Below are the code and all the weights of a small trained network. Each question names an input and a class and asks about switching units off, where a switched-off unit gives its printed mean instead of its output.

import numpy as np


def w(rows, s, z=0):
    codes = np.array(rows[::2]) - 128.0
    scale = np.full(codes.shape[1], s)
    scale[-1] = z or s
    return codes * scale


def f(y):
    return y / 2 * (1 + np.tanh(0.7978845608 * (y + 0.044715 * y**3)))


def log_softmax(a):
    a = a - a.max(-1, keepdims=True)
    return a - np.log(np.exp(a).sum(-1, keepdims=True))


def net(x, mask):
    res = np.array(x, float).reshape(1, 6) / 4 @ E
    y = f(res @ A[0][:, :-1].T + A[0][:, -1])
    res = res + np.where(mask, y, B[0][:, -1]) @ B[0][:, :-1]
    return log_softmax(res[-1] @ U[:, :-1].T + U[:, -1])


A, B = {}, {}
E = w([
[114,154,131,117,124,170],'x0',
[154,46,87,220,155,168],'x1',
[138,51,87,2,196,149],'x2',
[148,90,123,140,133,67],'x3',
[100,186,31,156,203,92],'x4',
[219,157,31,96,71,142],'x5',
],0.0073)
A[0] = w([
[147,62,100,77,192,155,88],'n1',
[174,84,201,93,89,179,85],'n2',
[46,103,175,165,141,92,145],'n3',
[152,111,127,62,203,166,96],'n4',
[191,56,195,91,72,171,128],'n5',
[117,171,113,62,63,67,169],'n6',
[197,143,77,129,50,94,102],'n7',
[44,107,146,172,117,120,68],'n8',
[214,138,90,112,71,116,64],'n9',
[88,176,110,201,63,131,141],'n10',
[119,214,73,154,231,185,115],'n11',
[69,96,252,121,201,63,106],'n12',
[69,80,251,161,227,131,109],'n13',
[73,141,109,112,85,148,254],'n14',
[122,156,154,212,131,104,193],'n15',
[175,68,148,157,96,53,185],'n16',
[232,138,100,138,118,155,123],'n17',
[146,72,120,77,218,204,79],'n18',
[131,62,58,218,133,214,116],'n19',
[174,193,142,207,104,146,95],'n20',
[65,173,164,98,134,246,252],'n21',
[114,81,97,43,177,105,114],'n22',
[191,106,249,78,79,195,191],'n23',
[158,164,155,238,105,176,127],'n24',
[127,221,178,43,107,2,133],'n25',
[209,169,91,127,117,139,58],'n26',
[140,184,144,190,75,88,119],'n27',
[214,43,120,219,169,145,205],'n28',
[106,196,85,136,252,116,90],'n29',
[145,66,196,112,71,161,80],'n30',
[151,101,165,85,103,145,87],'n31',
[229,141,92,92,67,107,82],'n32',
[118,183,137,209,92,59,106],'n33',
[92,175,31,109,174,7,127],'n34',
[216,134,86,111,61,144,96],'n35',
],0.007,0.0056)
B[0] = w([
[164,85,188,89,115,128,172],'n1',
[141,188,170,211,92,111,171],'n2',
[191,180,70,80,158,149,180],'n3',
[229,107,244,136,49,146,166],'n4',
[114,142,132,190,112,95,202],'n5',
[52,85,94,157,174,150,193],'n6',
[152,184,113,98,209,167,170],'n7',
[209,193,171,114,181,219,132],'n8',
[159,244,135,137,188,197,151],'n9',
[170,93,172,76,94,92,180],'n10',
[141,153,159,224,47,101,177],'n11',
[173,217,52,141,222,168,216],'n12',
[193,210,74,119,194,142,216],'n13',
[110,48,59,112,104,68,217],'n14',
[131,72,114,64,125,115,194],'n15',
[84,114,65,132,66,93,184],'n16',
[110,156,76,122,191,200,163],'n17',
[198,95,208,91,87,147,177],'n18',
[11,72,170,94,129,183,180],'n19',
[189,125,196,48,134,146,163],'n20',
[116,104,22,111,110,66,243],'n21',
[201,105,217,100,25,109,189],'n22',
[109,140,81,192,117,78,254],'n23',
[145,101,162,69,111,115,181],'n24',
[3,35,163,114,157,187,217],'n25',
[183,205,144,145,169,197,138],'n26',
[175,89,199,43,105,136,175],'n27',
[33,79,101,98,158,119,220],'n28',
[160,181,180,220,96,99,177],'n29',
[139,187,139,191,110,164,166],'n30',
[141,131,186,190,101,158,143],'n31',
[124,185,110,140,183,181,168],'n32',
[176,110,177,81,94,123,177],'n33',
[107,143,185,193,63,66,208],'n34',
[142,169,89,160,188,184,170],'n35',
],0.0056,0.0064)
U = w([
[195,126,192,70,98,132,52],'0',
[168,191,100,133,201,162,55],'1',
[128,124,93,130,109,105,253],'2',
[132,158,162,249,81,118,55],'3',
[66,112,132,108,135,147,128],'4',
[129,126,98,122,112,112,186],'5',
],0.016,0.0053)

Each question gives the input, the list of numbers given to net, and the class t.
The units are the neurons (one row each of A and B). Each row of codes is followed by its name. A weight is (code - 128) times the scale printed after its matrix; where a second scale follows, it is the last column's (A, B and U).
mask holds one flag per neuron, in row order. A switched-off neuron (its flag False) gives its mean, the last column of its row in B, instead of its output. The means were averaged over made-up inputs and are rounded, as every weight is.
A unit's drop is (log p(t) with every unit on - log p(t) with that unit switched off) / (log p(t) with every unit on - log p(t) with every unit switched off).
The circuit of an input: a set's keep is (log p(t) with only the set's units on - log p(t) with every unit switched off) / (log p(t) with every unit on - log p(t) with every unit switched off). Starting from the 12 units with the biggest drops (on a tie, the unit counted first), units are removed one at a time, each time the one whose removal leaves the highest keep (on an exact tie, the one counted first), for as long as the keep stays at least 0.8.
units of the circuit, in order: the units of the circuit, biggest drop first
k most important neurons: the k neurons with the biggest drops, biggest first
drop of u: that unit's drop, to one decimal
input [-1,5,1,-3,-7,-3], class 3: 3 most important neurons : n2; n30; n5
input [3,7,7,-4,-3,-5], class 0: units of the circuit, in order : n18
input [-8,-2,-7,7,8,-8], class 1: units of the circuit, in order : n12; n3
input [1,8,-1,-5,-3,6], class 4: units of the circuit, in order : n19; n28
input [-2,-8,5,-4,-3,6], class 4: units of the circuit, in order : n25; n6
input [-1,4,5,-2,6,1], class 3: units of the circuit, in order : n11; n29; n34
input [8,-8,3,2,7,5], class 4: 2 most important neurons : n25; n6
input [-1,1,-5,-8,2,-6], class 2: units of the circuit, in order : n21; n15
input [0,-8,-4,0,8,-2], class 3: 3 most important neurons : n34; n29; n11
input [-2,-5,-6,-5,-3,3], class 0: 2 most important neurons : n27; n20
input [1,-7,-4,5,1,2], class 4: 2 most important neurons : n25; n6
input [-6,6,-3,8,7,-8], class 1: 4 most important neurons : n13; n12; n3; n8
input [-4,7,-3,3,-4,-7], class 1: units of the circuit, in order : n13; n12
input [-5,-7,0,2,4,-7], class 1: units of the circuit, in order : n12
input [6,1,8,-7,-2,-4], class 0: 2 most important neurons : n18; n4
input [3,0,2,-3,0,-6], class 1: units of the circuit, in order : n13; n12
input [0,-4,3,4,6,3], class 3: 2 most important neurons : n34; n29
input [1,8,-7,5,-4,7], class 4: 2 most important neurons : n28; n19
input [0,8,0,4,0,2], class 4: 2 most important neurons : n19; n28
input [-8,-7,-1,-3,8,-7], class 3: units of the circuit, in order : n29
input [-1,8,5,1,1,0], class 4: units of the circuit, in order : n19; n28
input [7,-7,-6,-6,-6,-8], class 1: units of the circuit, in order : n12; n13
input [3,-5,-6,-6,0,1], class 0: drop of n24 : 0.1
input [8,7,-8,1,1,7], class 0: drop of n20 : 0.1
input [-4,-8,7,-2,-4,7], class 4: drop of n6 : 0.8
